Below are the code and all the weights of a small trained network. Each question names an input and a target symbol and asks about switching units off, where a switched-off unit gives its printed mean instead of its output.

import numpy as np


def w(rows, s, z=0):
    codes = np.array(rows[::2]) - 128.0
    scale = np.full(codes.shape[1], s)
    scale[-1] = z or s
    return codes * scale


def norm(h):
    return h / np.sqrt((h * h).mean(-1, keepdims=True) + 1e-5)


def f(y):
    return y / 2 * (1 + np.tanh(0.7978845608 * (y + 0.044715 * y**3)))


def softmax(a):
    e = np.exp(a - a.max(-1, keepdims=True))
    return e / e.sum(-1, keepdims=True)


def log_softmax(a):
    a = a - a.max(-1, keepdims=True)
    return a - np.log(np.exp(a).sum(-1, keepdims=True))


def net(x, mask):
    ids = ['Δαγζηθσφω'.index(c) for c in x.split()]
    T = len(ids)
    res = E[ids] + P[:T]
    r = norm(res)
    for j in range(3):
        rows = slice(2 * j, 2 * j + 2)
        q, k, v = (r @ M[0][rows].T for M in (Q, K, V))
        z = softmax(np.where(np.tri(T) > 0, q @ k.T / 2**0.5, -1e9)) @ v
        o = O[0][rows]
        res = res + np.where(mask[j], z, o[:, -1]) @ o[:, :-1]
    y = f(norm(res) @ A[0][:, :-1].T + A[0][:, -1])
    res = res + np.where(mask[3:11], y, B[0][:, -1]) @ B[0][:, :-1]
    return log_softmax(norm(res)[-1] @ U[:, :-1].T + U[:, -1])


Q, K, V, O, A, B = {}, {}, {}, {}, {}, {}
E = w([
[160,95,130,65],'Δ',
[116,191,169,110],'α',
[168,66,132,149],'γ',
[154,231,178,144],'ζ',
[140,131,93,249],'η',
[59,133,113,100],'θ',
[61,110,165,92],'σ',
[119,127,233,85],'φ',
[104,108,62,116],'ω',
],0.017)
P = w([
[242,196,83,20],'0',
[200,168,151,67],'1',
[165,131,196,85],'2',
[141,92,196,108],'3',
[132,56,191,122],'4',
[109,49,164,173],'5',
[133,3,184,181],'6',
[122,12,178,187],'7',
[139,53,165,198],'8',
[97,28,185,104],'9',
],0.0019)
Q[0] = w([
[100,112,198,139],'H0',
[137,174,162,123],'H0',
[77,105,131,137],'H1',
[46,6,163,90],'H1',
[136,78,61,130],'H2',
[229,99,128,113],'H2',
],0.022)
K[0] = w([
[126,62,198,157],'H0',
[194,151,163,131],'H0',
[68,73,145,179],'H1',
[148,21,134,252],'H1',
[170,124,67,202],'H2',
[241,120,101,127],'H2',
],0.019)
V[0] = w([
[188,97,187,124],'H0',
[155,95,1,109],'H0',
[42,196,77,81],'H1',
[132,53,189,66],'H1',
[113,103,217,241],'H2',
[79,72,144,199],'H2',
],0.0087)
O[0] = w([
[127,165,182,205,150],'H0',
[171,142,21,74,5],'H0',
[73,205,147,208,48],'H1',
[101,36,72,165,198],'H1',
[105,133,152,254,142],'H2',
[73,119,97,194,209],'H2',
],0.0072,0.0028)
A[0] = w([
[111,86,208,49,74],'N0',
[167,160,17,195,181],'N1',
[206,140,184,71,2],'N2',
[33,124,124,71,43],'N3',
[112,8,144,131,79],'N4',
[97,228,114,162,113],'N5',
[129,178,209,115,37],'N6',
[241,162,131,168,148],'N7',
],0.015,0.0027)
B[0] = w([
[147,75,157,249,255],'N0',
[161,91,219,87,190],'N1',
[170,59,83,182,155],'N2',
[74,90,160,89,204],'N3',
[116,209,31,131,253],'N4',
[137,50,61,94,183],'N5',
[109,225,136,36,214],'N6',
[125,161,108,211,144],'N7',
],0.02,0.0072)
U = w([
[243,14,166,143,10],'Δ',
[188,223,153,70,23],'α',
[178,105,37,130,188],'γ',
[219,214,60,130,3],'ζ',
[210,118,248,158,230],'η',
[116,11,120,17,103],'θ',
[3,73,117,132,137],'σ',
[61,180,179,225,164],'φ',
[169,90,160,12,245],'ω',
],0.0073,0.0046)

Each question gives the input, a string of symbols that net reads in full, and the target symbol t.
The units are the heads (2 rows each of Q, K, V and O) and the neurons (one row each of A and B). Each row of codes is followed by its name. A weight is (code - 128) times the scale printed after its matrix; where a second scale follows, it is the last column's (O, A, B and U).
mask holds one flag per unit, heads first, then neurons. A switched-off unit (its flag False) gives its mean, the last column of its rows in O or B, instead of its output. The means were averaged over made-up inputs and are rounded, as every weight is.
A unit's drop is (log p(t) with every unit on - log p(t) with that unit switched off) / (log p(t) with every unit on - log p(t) with every unit switched off).
The circuit of an input: a set's keep is (log p(t) with only the set's units on - log p(t) with every unit switched off) / (log p(t) with every unit on - log p(t) with every unit switched off). Starting from all 11 units, units are removed one at a time, each time the one whose removal leaves the highest keep (on an exact tie, the one counted first), for as long as the keep stays at least 0.8.
units of the circuit, in order: the units of the circuit, biggest drop first
top k neurons: the k neurons with the biggest drops, biggest first
heads that matter: for each layer, one digit per head in row order, 1 if its drop is at least 0.15 and else 0, layers parted by /
drop when u is switched off: that unit's drop, to one decimal
input Δ Δ φ σ η α, target ω: units of the circuit, in order => N6
input ω ζ θ, target θ: heads that matter => 010
input α φ ω Δ γ ω η η σ Δ, target γ: heads that matter => 111
input σ φ θ α φ θ Δ φ, target φ: units of the circuit, in order => H0, H1, N4
input γ Δ Δ Δ φ η α η, target η: heads that matter => 000
input σ γ φ η ω σ α φ φ σ, target φ: top 2 neurons => N0, N1
input Δ α ζ σ φ, target φ: heads that matter => 010
input θ Δ α σ φ θ σ ω, target θ: heads that matter => 001
input ω φ η σ, target η: top 2 neurons => N0, N4
input α σ σ α, target ω: top 3 neurons => N5, N4, N6
input ω α ω, target ω: drop when H0 is switched off => 0.4
input γ θ Δ γ Δ, target γ: drop when N4 is switched off => 0.3
input Δ α σ ω, target ω: drop when N1 is switched off => 0.1
